Each row has a name. After each piece below comes the name of the row it's from, unless a question asks for something else. Each question is about the rows just above it.

palug: [109  99 133 202  87]
guk: [109  99 108 143 155]
kek: [133 177 118 109 141]
find: [133 177 118 109 141] -> kek
The row named kek: -> [133 177 118 109 141]
Which value is in both guk and kek? -> [109]

koro: [ 93  98 196 118 174 112 120 143]
vozif: [196 180 118 138 174 117 106 101]
Vud: [118  93 196  98 174 101 120  80]
Zet: [ 70  69 112 158 112 174  87 151]
The row named Zet: -> [ 70  69 112 158 112 174  87 151]
find: [ 70  69 112 158 112 174  87 151] -> Zet
The next 3 entries after [ 93 196  98]: -> [174 101 120]
The next 3 entries after [ 93  98 196 118]: -> [174 112 120]
The row named vozif: -> [196 180 118 138 174 117 106 101]
Shared by Zet and Vud: -> [174]

kili: [130 123 134 126 123 124 142 114]
seve: [134  94 111  86 119 146 139  95]
zomo: [ 87 119 134  86 119 133 178 157]
The row named kili: -> [130 123 134 126 123 124 142 114]
The row named seve: -> [134  94 111  86 119 146 139  95]
find: [134  94 111  86 119 146 139  95] -> seve
Which row holds [146 119] read backwards? -> seve
[157 178 133] is which row, read backwards? -> zomo
Which row holds this, read backwards? [142 124 123] -> kili

suba: [179  86 142  85 195 111 112 100 111 132]
Nute: [124 130  83 119 132 173 142 130 111  83]
Tivep: [119 132 113 173 124 130  82 132 179  58]
Piv: [124 130  83 119 132 173 177 112 122 125]
The row with [119 132 113 173 124 130  82 132 179  58] is -> Tivep
Which row holds [130 142] read backwards? -> Nute
Which row holds [142 173 132 119  83 130 124] read backwards? -> Nute
find: [124 130  83 119 132 173 177 112 122 125] -> Piv
Which row holds [179  86 142  85 195 111 112 100 111 132]? -> suba
Give the next 3 entries after [ 86 142  85 195 111 112]. -> [100 111 132]
find: [124 130  83 119 132 173 142 130 111  83] -> Nute

lomi: [ 67 163  69 122 197 146]
Nadu: [ 67 163  69 122 175 175]
veger: [183 106 142 140  57 118]
pap: [ 67 118  69 122 197 146]
poba: [171  91 142 149  88 139]
The row named veger: -> [183 106 142 140  57 118]
The row named poba: -> [171  91 142 149  88 139]
Which row holds [118  57] read backwards? -> veger

kegem: [157 209 123  80 101 142 128  90 144  99 182 149 131 137  87 129 126 112
 139 175 164 141]
ludob: [120 101 145 142 132 119 116 131 114 148 121 128 111 135  95 139 131 116
 102 156 142 140]
raz: [157 209 123  80 101 142 128  90 144  99 182 149 131 137  87 129 126 112
 139 117 127 111]
The row named kegem: -> [157 209 123  80 101 142 128  90 144  99 182 149 131 137  87 129 126 112
 139 175 164 141]
find: [157 209 123  80 101 142 128  90 144  99 182 149 131 137  87 129 126 112
 139 117 127 111] -> raz
find: [157 209 123  80 101 142 128  90 144  99 182 149 131 137  87 129 126 112
 139 175 164 141] -> kegem

Lesuf: [113 120 121 193 132 109]
zum: [187 123 146 146 140 123]
Fug: [198  55 103 132  92 117]
difa: [157  88 194 201  56  47]
Fudi: [111 181 133 143 150 163]
rer: [ 80 150 103 125 162 163]
vima: [ 88 201 194 157  36  55]
[150  80] is which row, read backwards? -> rer
The one value in vima and Fug: -> [55]
The row named Fug: -> [198  55 103 132  92 117]
Give the next 3 entries after [187 123]. -> [146 146 140]
Which row holds this, read backwards? [201 194  88 157] -> difa

koses: [174 162 136 139 124]
veme: [ 94  94 121 153 112]
kepiv: [ 94 121 153  94 166]
mov: [ 34 119 115  81 153]
[ 94  94 121 153 112] is in which row? -> veme
Which row holds [124 139 136 162] read backwards? -> koses
The row named koses: -> [174 162 136 139 124]
Which row holds [136 162 174] read backwards? -> koses
Which row holds this, read backwards? [ 94 153 121  94] -> kepiv

Dinil: [140 144 153 119 121 125 157  96 162 115]
mipa: [134 161 135 109 122 132 124 116 151 122]
nep: [145 158 154 127 135 127 117 162 121 126]
defu: [143 133 139 118 148 120 130 140 148 115]
Kiv: [136 154 136 121 167 109 135 141 104  87]
Bot: [130 123  81 129  94 130 117 101 117  55]
The one value in Kiv and Dinil: -> [121]
[130 123  81 129  94 130 117 101 117  55] is in which row? -> Bot

dapab: [ 66 186 127 126  90]
mefep: [ 66 126 112 126  47]
rano: [ 66 186 112 126  90]
tomop: [125 127 122 130 199]
vozi: [ 71 126 114 126  55]
find: [ 71 126 114 126  55] -> vozi
Shared by mefep and vozi: -> [126]

taz: [129 186 152 158 183 153]
zuveb: [100 160 135  96 146 129]
nanog: [130 122 192 105 108 172]
vezod: [129 186 152 122 169 189]
toras: [186 129 139  97  82 162]
Where do [129 186 152 158 183 153] appear? -> taz
The next 3 entries after [160 135]: -> [ 96 146 129]
The row named vezod: -> [129 186 152 122 169 189]

rem: [132 135 126 127 135 116 128 104 155  84 174 121 128]
Nol: [133 138 125 127 137 111 129  84 146 119 131 134 129]
zoko: [119 109 114 128 159 151 138  80 116 124  95 173 124]
Vonag: [108 107 105 136 152 128 180 104 158 155 121 174 119]
Nel: [128 165 112 144 151  78 128  43 210 116 131 134 159]
dem: [126 167 109 147 152  76 128  37 218 117 130 132 121]
rekoz: [126 126 127 128 132 131 129 122 126 127 124 133 128]
Give the next 3 entries after [133 138 125]. -> [127 137 111]
The row named Nol: -> [133 138 125 127 137 111 129  84 146 119 131 134 129]
The one value in Vonag and Nol: -> [119]
Which row holds [174 121 155 158 104] read backwards? -> Vonag
find: [133 138 125 127 137 111 129  84 146 119 131 134 129] -> Nol

